[128 = 0]

[125 136 155  88 107 143 101  79 124 131 169 194 123 140 117 162] : J966 j900
[110 110 112 154 132 106 127 132 135 136 204 173 116 175 110 191] : J966 j900
[139 133 135 137 131 126 110 152 152 101 140 124 112 132  91  68] : j398 j734
[ 90 123 106 151 123 117  89 131 126 138 179 158  91 219 121 131] : J966 j900
[119 105 114 156 105 102 122 144 133 163 165 174 123 120  99 118] : j120 j900
[130 124 105 180 130 108 121 150 143 137 111 125 129 131 112 198] : j120 j734
[ 99  77 150  98 104 122 126 129  55 137 175 186 102 121  61   4] : j721 j900
[ 89  93 130 172 119  69 131 144 142 132 162 137 123 151 107 111] : j120 j900
[ 91  99 115 148 120 106 122 104 112 130 176 167  96 164 110  92] : J966 j900
[125 138 143 187 146 104 134 117 122 112 129  90 108 129 108  60] : j398 j900
[ 90  91 109 120 220  97 139 124 113 127 169 183 128 121 101 150] : j120 j900
[159 135 156 115 111 117 102 123 123 122 148 163 120 169 112 122] : J966 j734
[121 117 144 122 120 129 135 168 105 120 165 156 123  87 104  92] : j721 j734
[133  90 113 149 126 100 168 134 176 138 164 117  85 119 142  61] : j721 j900
[107 101 131 177 131 103 163 136 143 143 129 122 107 128  98 121] : j120 j900
[ 78  99 116 178 110 102 134 127 116 144 166 183 122 112  84 114] : j120 j900
[104 138 153 156 144 104 124 110 131 114 164 105 110 127  94  32] : j398 j900
[ 91 104 127 139 140  92 163 105 130 129 137 114  73 155  92 142] : J966 j900
[105 111 168 143 131  91 127  95 123 137 159 109  71 130 112 161] : J966 j900
[ 50  68  59 252 132  34 215 190 162 100 148  85  28 162  46  49] : j120 j900
[139 122 118 161 137  66 120 149 126 119 144 165 116 172  96 118] : J966 j734
[ 94  82 118 136 109 112 128 137 124 132 141 147 100 133 102  63] : j721 j900
[105  87 119 160 166 119  99 133 131 124 172 170 103 130 123 103] : j120 j900
[101 107 134 107  96 139 105 132 124 138 164 164 118 142 121 112] : J966 j734
[132 155 154 124 157 119 136 156 125 134 133 150 142 130 136  75] : j398 j734
[ 86 121 132 150  87  91 129 120 121  91 155 162 102 163  99 135] : J966 j900
[139 105 137 167 154 119 128 128 139 125 137 125 104 150 109 155] : j120 j900
[ 95  84  77 160 101  90 136 141 146 110 139 145  81 155  69  65] : j120 j734
[ 99 132 176 103 131 134 135 113 124 123 164 144 112 114 110  62] : j604 j900
[ 86  91 138 165 122  89 117 141 126 120 157 144  96 148  86 100] : j120 j900
[115 130 123 153 141  86 138 107 122 123 155 111  93  90  83  68] : j604 j900
[ 92 103 113 109 120  99 125 127 125 128 184 164  93 168  96 156] : J966 j900
[ 95 124 124 132 172 121 106 158 116 127 179 144  90 145  95  15] : j604 j734
[108  99 120 163 128  92 139 150 148 109 148 173 106 198  86 143] : J966 j734
[115 126 138 121 113 122 114 146 111 132 149 154 107 175 136 108] : J966 j734
[152 156 146 147 137 129 118 131 115 121 135 171 116 169 123 149] : J966 j734
[251 127 151 160 140 123 121 146 133 132 135 132 133 173 121 173] : J966 j734
[112 131 106 147 129 123 122 153 142 107 135 129 101 134 110  79] : j604 j734
[ 70  88 134 152 123 107 118 131 125 124 168 177 101 118 104 127] : j120 j900
[105  94 130 104 116 113 123 101 112 142 168 169  93 134 154  60] : J966 j900
[ 92 113 117 160 127  84 119 127 136 121 174 145  85 124  90 117] : J966 j900
[109 104 108 134 101 111 119 130 121 130 170 178 107 157 114  91] : J966 j734
[ 94 100  86 152 125 104 129 169 150 117 133 144  73 136  76  84] : j721 j734
[114 111 163 141 106  99 121 122 120 127 158 142 110 161 121 125] : J966 j900

[128 120 127 139 145 129 160 119 129 130 125  98 128 111 120 137] : (92) j871
[125 114 115 127 173 137 151 134 133 132 117  99 126 117 128 120] : (92) j682
[125 118  93 131 132 139 123 145 121 126 130 155 118 127 133 126] : (89) j682
[134 124 105 158 135 131 146 149 113 134 137 140 124 116 141 133] : (89) j871
[122 125 101 151 120 144  85 145 120 123 149 163 126 105 133 134] : (89) J785
[132 134 109 139 126 130  97 155 137 132 147 146 126  99 134 134] : (89) J785
[109 129 114 133 139 129 108 145 128 126 141 150 125 106 132 135] : (89) J785
[132 124 111 155 145 126 152 131 131 129 117  99 136 105 112 132] : (92) j871
[124 120 107 149 146 131 170 150 117 138 129 113 115 113 114 130] : (92) j682
[114 125  81 143 121 139  97 151 131 133 131 174 111 120 150 132] : (89) j682
[128 137 111 161 144 122 137 147 147 145 141  95 142  91 135 133] : (92) J785
[128 127 120 149 142 124 149 125 131 128 117  97 132 109 119 133] : (92) j871
[126 127 130 133 132 115 150 125 130 124 134 105 123 107 112 149] : (92) J785
[120 138  74 175 129 143  76 158 147 139 148 186 121  81 163 142] : (89) J785
[127 123  93 135 135 140 100 125 118 119 114 151 123 121 127 128] : (89) j871
[127 133 108 141 118 137 103 142 126 125 138 194 125 109 128 136] : (89) J785
[124 121 129 139 139 121 153 113 130 127 123  94 128 116 120 134] : (92) j871
[124 117 121 142 138 129 135 132 133 133 122 124 122 107 128 135] : (92) j682
[124 122 103 144 127 139 123 133 118 126 121 148 124 125 142 131] : (89) j871
[122 128  85 150 128 153  95 139 133 133 125 187 123 116 155 133] : (89) j871
[131 124 134 150 118 123 134 138 122 124 137 118 131  91  93 144] : (92) J785
[129 124 117 147 145 133 155 141 133 133 132 114 128 112 122 137] : (92) j871
[128 134 104 135 121 132 102 133 130 120 133 161 121 120 131 129] : (89) J785
[130 124  98 131 119 136  90 145 124 123 141 158 126  99 129 141] : (89) J785
[142 112 110 120 160 138 127 149 137 128 125  79 136 101 111 113] : (92) j682
[124 126  88 136 127 138  93 146 133 125 134 150 128 105 135 131] : (89) J785
[127 140  98 146 126 137  83 138 148 137 138 164 125  90 138 128] : (89) J785
[129 131 128 132 139 125 123 136 149 132 138 102 138 100 126 128] : (92) J785
[133 131 112 128 139 126 125 156 127 134 151 152 128 118 139 127] : (89) J785
[120 123 106 151 144 141 117 124 139 126 108 112 129 106 128 134] : (92) j871
[133 120 129  90 145 121 145 149 121 133 144 109 122 127 121 116] : (92) j682
[139 129 112 156 140 133 143 137 132 136 124 114 134 108 129 133] : (92) j871
[128 122  91 141 137 140 121 147 103 124 132 151 124 106 129 139] : (89) j871
[127 128 130 140 130 127 121 136 143 135 141 121 131  85 121 142] : (92) J785
[130 124 110 157 151 131 140 132 148 134 127  95 138  95 132 135] : (92) j871
[122 120  97 127 129 136 103 125 148 128 122 158 119 128 156 132] : (89) j871
[141 123 107 146 130 137 135 149 121 135 140 169 122 119 145 136] : (89) j871
[118 132 131 154 129 121 142 130 135 134 136 110 127  89 113 146] : (92) J785
[123 129  89 141 136 139  95 134 131 127 127 159 121 119 146 136] : (89) j871
[126 125 111 171 146 134 144 135 143 131 113  95 132  98 131 135] : (92) j871
[127 119 115 148 140 128 151 142 129 131 128 112 127 106 119 133] : (92) j871
[123 133  77 168 131 145  94 143 141 129 122 147 127  96 145 127] : (89) j871
[119 134 120 149 132 129 146 128 131 127 124 126 124 125 131 136] : (92) j871

[133 173 126 205 122 125 142 155 114 101 141 126 112  91 161 124] : J269 (80)
[148 174 132 181 135 135 142 144  96 102 143 130 102 150 169 107] : J269 (80)
[151 171 117 172 132 134 132 131  96 121 141 139 109 162 145 130] : j43 (80)
[146 167 132 170 118 129 130 130  67 125 116 144 103 109 145 133] : j43 (76)
[129 157 128 169 140 112 138 157 108 113 138 116  91  96 169 107] : J269 (76)
[145 138 136 132 115 137 135 148 109 129 143 130 112 115 149 116] : J269 (76)
[133 169 127 173 125 126 127 124  85 123 105 144 117 109 141 140] : j43 (76)
[130 144 120 164 144 108 133 139 113 110 136 125 101 117 132 128] : j43 (80)
[134 137 132 146 125 120 140 145 138 126 155 123 121 109 138 133] : J269 (80)
[124 151 122 175 132 112 133 136 112 115 129 141 109  93 120 149] : j43 (80)
[140 168 138 167 129 107 138 154 106 129 140 138 102  58 160 135] : J269 (76)
[131 172 117 176 143 115 130 134 108 119 126 119 106 147 154 122] : j43 (84)
[158 177 117 151 157 118 133 132  96 122 140 125 109 191 170 124] : j43 (84)
[146 163 127  93 169 100 137 129 121 121 155 122 105 153 149 122] : j43 (75)
[146 166 120 164 140 124 139 133  93 122 140 141 121 145 141 147] : j43 (80)
[126 188 127 212 109 140 135 141  86 121 100 152 108 119 154 125] : j43 (76)
[145 159 127 145 151 113 139 140  99 127 133 140  91 116 143 130] : j43 (76)
[133 169 119 170 138 138 131 142  99 121 135 135  82 136 156 129] : j43 (76)
[113 138 116 171 135 112 135 135 128 131 122 128  99  92 122 134] : j43 (76)
[142 153 126 158 129 105 149 147 122 120 153 117 114  90 151 140] : J269 (80)
[138 175 118 171 136 127 138 140 101 112 143 140 100 145 145 131] : j43 (80)
